Below is a small trained network, with its code and all its weights. Each question gives an input and a class and asks what happens when units are switched off, that is, made to give their printed mean instead of their output.

import numpy as np


def w(rows, s, z=0):
    codes = np.array(rows[::2]) - 128.0
    scale = np.full(codes.shape[1], s)
    scale[-1] = z or s
    return codes * scale


def f(y):
    return y / 2 * (1 + np.tanh(0.7978845608 * (y + 0.044715 * y**3)))


def log_softmax(a):
    a = a - a.max(-1, keepdims=True)
    return a - np.log(np.exp(a).sum(-1, keepdims=True))


def net(x, mask):
    res = np.array(x, float).reshape(1, 7) / 4 @ E
    y = f(res @ A[0][:, :-1].T + A[0][:, -1])
    res = res + np.where(mask, y, B[0][:, -1]) @ B[0][:, :-1]
    return log_softmax(res[-1] @ U[:, :-1].T + U[:, -1])


A, B = {}, {}
E = w([
[169,175,29,144,88,108,61,117],'x0',
[10,140,42,111,136,176,144,32],'x1',
[104,165,166,163,188,71,75,175],'x2',
[65,6,238,213,92,114,110,157],'x3',
[124,134,115,186,255,126,217,183],'x4',
[100,193,156,81,60,237,114,112],'x5',
[179,209,125,178,74,155,152,224],'x6',
],0.0093)
A[0] = w([
[118,177,192,111,104,153,187,112,195],'n0',
[129,111,190,132,156,110,134,232,188],'n1',
[110,126,119,164,174,176,189,88,234],'n2',
[113,192,94,185,157,124,179,95,176],'n3',
[152,97,190,89,119,98,80,132,253],'n4',
[102,126,145,188,220,118,166,144,129],'n5',
[81,132,187,129,153,147,86,102,224],'n6',
[82,46,95,134,112,73,167,126,245],'n7',
[128,129,213,151,121,206,156,79,215],'n8',
[142,102,207,102,94,110,83,123,231],'n9',
[98,146,92,71,198,84,128,127,145],'n10',
[218,137,143,148,80,152,100,190,246],'n11',
[78,132,197,96,143,208,169,150,113],'n12',
[90,133,221,166,111,140,81,125,163],'n13',
[121,166,45,150,74,173,100,96,178],'n14',
[174,123,67,111,248,160,63,158,181],'n15',
],0.011,0.003)
B[0] = w([
[188,89,175,119,170,165,167,169,183],'n0',
[143,210,118,140,96,88,152,121,242],'n1',
[81,124,126,114,159,156,211,121,201],'n2',
[73,102,78,48,184,117,200,108,196],'n3',
[144,131,146,157,90,115,77,125,208],'n4',
[65,154,137,187,202,99,160,126,232],'n5',
[19,106,191,43,155,119,62,112,201],'n6',
[102,124,139,225,102,157,134,74,213],'n7',
[141,116,178,147,86,188,162,218,205],'n8',
[123,202,185,190,114,99,67,120,215],'n9',
[119,42,105,82,144,109,176,101,211],'n10',
[255,174,104,130,126,84,132,118,232],'n11',
[121,155,219,120,177,172,193,199,202],'n12',
[104,188,158,120,90,125,37,164,213],'n13',
[135,170,57,50,23,195,91,75,254],'n14',
[116,97,81,44,117,60,156,84,230],'n15',
],0.0089,0.012)
U = w([
[65,133,86,183,207,76,173,114,8],'0',
[254,185,134,181,103,84,135,130,204],'1',
[123,16,66,68,160,82,155,70,77],'2',
[83,170,186,156,100,131,33,170,67],'3',
[75,57,153,234,102,134,131,36,171],'4',
[125,147,36,106,59,221,106,112,177],'5',
[90,138,172,136,180,229,177,183,87],'6',
],0.0099,0.0016)

Each question gives the input, the list of numbers given to net, and the class t.
The units are the neurons (one row each of A and B). Each row of codes is followed by its name. A weight is (code - 128) times the scale printed after its matrix; where a second scale follows, it is the last column's (A, B and U).
mask holds one flag per neuron, in row order. A switched-off neuron (its flag False) gives its mean, the last column of its row in B, instead of its output. The means were averaged over made-up inputs and are rounded, as every weight is.
A unit's drop is (log p(t) with every unit on - log p(t) with that unit switched off) / (log p(t) with every unit on - log p(t) with every unit switched off).
The circuit of an input: a set's keep is (log p(t) with only the set's units on - log p(t) with every unit switched off) / (log p(t) with every unit on - log p(t) with every unit switched off). Starting from the 12 units with the biggest drops (on a tie, the unit counted first), units are removed one at a time, each time the one whose removal leaves the highest keep (on an exact tie, the one counted first), for as long as the keep stays at least 0.8.
circuit, biggest first: the units of the circuit, biggest drop first
unit that matters most: the unit with the biggest drop
top k neurons: the k neurons with the biggest drops, biggest first
drop when u is switched off: that unit's drop, to one decimal
input [-8,0,7,-8,-7,8,7], class 6: top 4 neurons -> (n12; n0; n1; n8)
input [-7,3,-2,-7,6,-3,-1], class 2: unit that matters most -> n10
input [-5,-5,2,8,1,-8,4], class 1: top 2 neurons -> (n1; n11)
input [-6,0,-4,-2,-2,-3,-1], class 6: circuit, biggest first -> (n15; n11)
input [-6,5,-5,-2,-3,-4,1], class 6: circuit, biggest first -> (n15; n2)
input [-5,6,-2,-8,2,5,3], class 6: top 3 neurons -> (n12; n0; n2)
input [-8,-8,-1,7,-1,0,5], class 1: top 3 neurons -> (n11; n1; n0)
input [-7,8,1,-4,-8,-6,-5], class 4: top 4 neurons -> (n7; n15; n3; n11)
input [-4,-2,-3,3,-7,-5,-8], class 3: top 3 neurons -> (n9; n13; n10)
input [0,-1,8,-6,5,-2,-7], class 2: top 2 neurons -> (n15; n10)
input [3,0,-6,-8,5,1,3], class 2: top 2 neurons -> (n3; n15)
input [5,-5,-5,6,-8,-5,-2], class 1: top 2 neurons -> (n11; n6)
input [0,-7,-2,6,-8,3,4], class 1: drop when n11 is switched off -> 3.7
input [8,0,2,6,3,3,8], class 1: drop when n11 is switched off -> 0.3
input [1,5,8,-7,3,4,3], class 2: drop when n0 is switched off -> 0.0
input [1,8,6,-8,-7,-8,2], class 2: circuit, biggest first -> (n10)
